[128 = 0]
[115 118 141 213 132 137 130 123 140 160 182 128 129 136 110  96 140 142
 106 175  98  57 117]	<38>
[149 104 152 144 120 119 114 143 129 133 217  84 105 111 122 101 174 141
 116 141 127  48 128]	<33>
[104 132 126 164 151 135  99 138 147 131 218  95 110 116 111  69 148 128
 120 146 118  58 135]	<33>
[114 137 134 165 144 149 104 122 137 141 251 110 107 130  96 103 113 136
 139 114 120  73 105]	<33>
[119 102 141 150 134 125 122 139 144 127 203  95  91 117 106 110 139 146
 135 147 126  81 107]	<33>
[102  95 165 137 133 144 128 142 141  52 182 118  92 102 147  56 181 102
 144 118 166  85 102]	<35>
[100 102 145 103 173 130 105  67 143  77 208 118  95  98 133  45 178 115
 124 132 152  66 123]	<35>
[ 97 113 131 138 124 166 145 129 123 127 175 116 107 109 130 108 141 154
  97 153 116  63 173]	<27>
[123 100 151 111 124 143 140 128 155  80 223  98  87  84 105  37 181 155
 139 144 141  38 106]	<35>
[139 109 119 122 132 109 116 131 141 127 124 110  89 112 136  93 181 115
 103 147 125  88 132]	<33>
[151 111 147 138 131 132 129 127 143 109 166 127 103 106 119  82 184 144
 121 140 125  93 119]	<33>
[114 113 135 113 120 121 144 129 125 131 195  99  93 108 131  93 178 116
 129 161 149  71 106]	<35>
[123 124 131 197 135 166 111 137 163  96 206 101  98 141 102 110 144 120
 127 124 125  56 104]	<29>
[100 131 138 136 134 150 169 140 139 124 173  92 102 107 111 110 152 140
 150 165 128  68 113]	<33>
[129 108 145 123 149 105 169 130 123 141 184 117 111 126  98 114 138 167
 153 157 132  91 153]	<27>
[129 117 140 208 142 170 152 124 171 135 239  90 107 109  88 100 132 154
 137 139 101  33  79]	<35>
[120 123 120 136 147 139 121 133 144 103 174 109 119 122 110 107 155 131
 137 149 134 101 114]	<38>
[107  89 100 159 152 164 144 120 158 156 162  94 122  87  73  80 189 118
 119 202  98  49 102]	<33>
[126 133 118 149 135 131 137 131 125 186 164  89 103 126 107 134 171 133
 108 174 138  64 124]	<29>
[130 129 130 195 140 196  99 132 162 148 234  84 105 133  84  82 140 136
 134 143 123  21  86]	<35>
[110 110 143 163 138 147 132 116 149 130 189 109  97 113 139  76 171 110
 131 160 101  67 114]	<33>
[133  83 157 141 123 137 134 129 161 134 186 126 132 116 124  98 129 144
 125 180 126  89 119]	<33>
[102  77 135  91 110  83 145 124 143 115 179 107  85 110 121 107 212 112
 138 152 135  99 139]	<35>
[163 100 147 161 117 149 108 151 124 163 180 135 119 142 134 112 131 158
 101 145  90  76 107]	<38>
[139 115 147 127 124 136 121 138 144 134 180 101  94 114 133 120 192 116
  90 164 135  51 107]	<29>
[120 103 128 125 123 169 134 135 141 136 164  98 107 110 158 114 180  91
 105 165 129  92 100]	<33>
[158 100 117 138 141 131 119 119 139 174 176 109 111 124 145 115 145 152
 109 181 121  46 117]	<29>
[130 112  85 151 142 133  95 116 135 143 163  99 110 116 107 101 159 131
 140 165 118  65 125]	<38>
[146 110 141 164 148 137 125 146 123 152 183  94 107 127 119 123 189 157
 120 171 127  55 114]	<27>
[153 154 102 174 156 138  96 129 143 168 169 105 123 123 112 102 127 150
 117 155  95  82 111]	<35>
[138 131 151 177 127 148 109 147 122 189 175  87 122 133 100 137 135 112
 126 177 120  45  85]	<35>
[141 131 142 183 137 154 103 129 144 142 221  98 109 121  98  98 145 123
 124 153 115  35  88]	<35>
[122 129 163 173 127 116 108 123 133 126 208 105 154 111 124  77 141 158
 122 134 120  62 126]	<38>
[149 133 135 166 150 132 100 134 123 160 184 102 103 121 128 119 141 170
 115 149 215  72 124]	<33>
[104 108 142 127 131 119 134 123 147  92 220 110 114  91 129  77 149 115
 134 133 162  84 116]	<33>
[117 140 123 125 120 140  96 140 126 194 152 115 111 117  98 107 142 103
 119 133 121  74 122]	<33>
[142 103 134 134 123 126 144 129 135 141 169  99  93 130 120 103 175 134
 111 166 124  87 134]	<29>
[141  97 132 162 129  96 150 143 166 172 186 104  87 125  89 107 184 125
 147 155 102  80 131]	<27>
[115 124 142 148 110 144 120 111 146 145 206  96 100 117 104  93 142 143
 135 156 123  37 119]	<33>
[163 111 153 127 132  75 123 146 109 146 198 102 108 122 132 104 140 171
 101 154 117  89 142]	<33>
[114  73 146 116 122 150 100 121 131  94 173 102 103 110 134 104 179 119
 127 159 129  77 107]	<35>
[100 139 152 140 135 145 203 137 131  83 184 102 106 103 109  90 132 140
 144 150 146  51  94]	<33>
[134 115 146 142 134 152 100 123 148 135 228  88 101  96 130  83 185 134
 104 171 134  28 118]	<38>
[124  73 136 144 128 119 141 131 160  98 181 117 118 119  99  99 187 105
 144 147 123  85 108]	<27>
[149 116 133 136 148 105 140 127 117 137 191  90 100  95 110 107 166 163
 141 164 128  84 140]	<29>
[113 117 140 182 124 150 136 119 161 127 210  98 166 123  88  98 168 142
 161 133  92  57 101]	<35>
[132 109 167 133 116 114 147 129 122 153 189  97 122 111 120 104 160 169
 126 168 124  73 113]	<29>
[126 128  99 113 151 118 123 127 138 115 195 121  99 107 142  77 187 135
 121 108 114  90 133]	<29>
[107 130 118 120 130 137 110 120 130 157 182 100 105 108 148  98 192 110
  96 180 134  63 111]	<29>
[109 138 142 133 130 144 120 142 136  92 202 108 104 109 129 123 148 120
 139 152 130  75  64]	<33>
[127 114 131 152 140 129 139 138 155 139 178  96 123 107 120  87 174 111
 103 166 111  67 112]	<27>
[123 114 159 150 131 153 129 139 155  96 203 116 106 110 111  89 139 135
 146 132 107  79 113]	<38>
[123 144 133 125 126 145 119 101 105 142 166 112 105  95 166  85 164 114
  74 177 122  38 129]	<27>

[128 146 127 123 152 141 135 155 110 119 130 117 113 103 130 129 144 109
 122 130 141 103 111]	<92>
[139 123  98 150 124 125 141 117 124 126 125 127 146 145 148 141 132 155
 126 151 140 132 159]	<91>
[138 154 103 149 119 133 132 128  99 135 118 122  99 131 134 136 124 151
 126 145 152 130 161]	<92>
[129 148 113 170 126 124 105 141 119 104 132 124 134  92 128 135 122  92
 149 147 134 100  56]	<92>
[156 126 108 152 143 109 157 143 113  98 148 139 155 117 124 121 149 152
 113 165 131 138 124]	<91>
[109 165 143 148  91 123 168 153 115 143 130 137 143 135 128 136  81 198
 138 192 166  61 115]	<91>
[123 143 107 142 111 123 146 131 151 135 113 106 152 185 126 121 129 137
 120 137 148 114 107]	<91>
[148 134  78 156 154 127 155 127 119 123 121 123 102 133 120 118 145 135
 124 133 140 147 118]	<103>
[107 127 108 133  80 130 159 126 122 126 133 143 119 171 142 106 119 144
 135 128 151 133 112]	<102>
[120 135 129 109  97 151 134 142 122 149 148 146 108  98 107 131 111 166
 127 171 158 142 154]	<91>
[139 137 106 140 132 134 120 138 101 120 119 120 114 141 138 129 133 124
 132 127 127 131 122]	<92>
[140 126 123 185 130 122 137 133 109 123 140 124 146 125 125 128 115 129
 133 136 127  85  65]	<92>
[138  80 131 114 142 124 141 120 143 134 148 138 116 121 123 133 132 171
 117  96 137 166 162]	<82>
[134 143 112 135 137 131  88 138 113 128 131 128 116 117 135 120 132  95
 127 131 135 122 117]	<92>
[114  84 135 148 182 123 100 110 175 131 141 119 130 111 128 129 152 151
 138 107 140 118  98]	<84>
[167 103 154 141 112 137 153 107 120 155 126 139 110  95 125 143 121 167
 125 195 123 154 131]	<91>
[121 103 170  98 100  99 143 153 156 115 122 134 152 119 131 104 116 140
 133 130 127 126  68]	<102>
[135  67 153 111 118 116 166 122 134 136 125 141 160 161 139 176 109 174
 119 165 144 109 135]	<91>

[115  98 152 132 143 118 140 116 156 134 132 132 135  84 108 113 133 133
 117 137 110 154 117]	(62)
[114  94 155 122 150 103 147 125 150 118 127 127 123  76  94 114 128 130
 123 119 116 150 115]	(62)
[144 135 132  93 139 148 146 144 123 117 122 134 122  95  96 125 100 144
 128 158 113 134 119]	(70)
[119  73 160 126 141 120 144 113 159 129 136 121 131  77 100 111 146 132
 134 103 114 153 115]	(66)
[120 129 133  95 150 145 147 151 155 108 127 143 132 109 100 121 102 147
 133 132 112 135 117]	(70)
[113 124 153 155 135 101 135 121 140 134 141 131 133  92 106 124 123 125
 115 148 113 151 132]	(64)
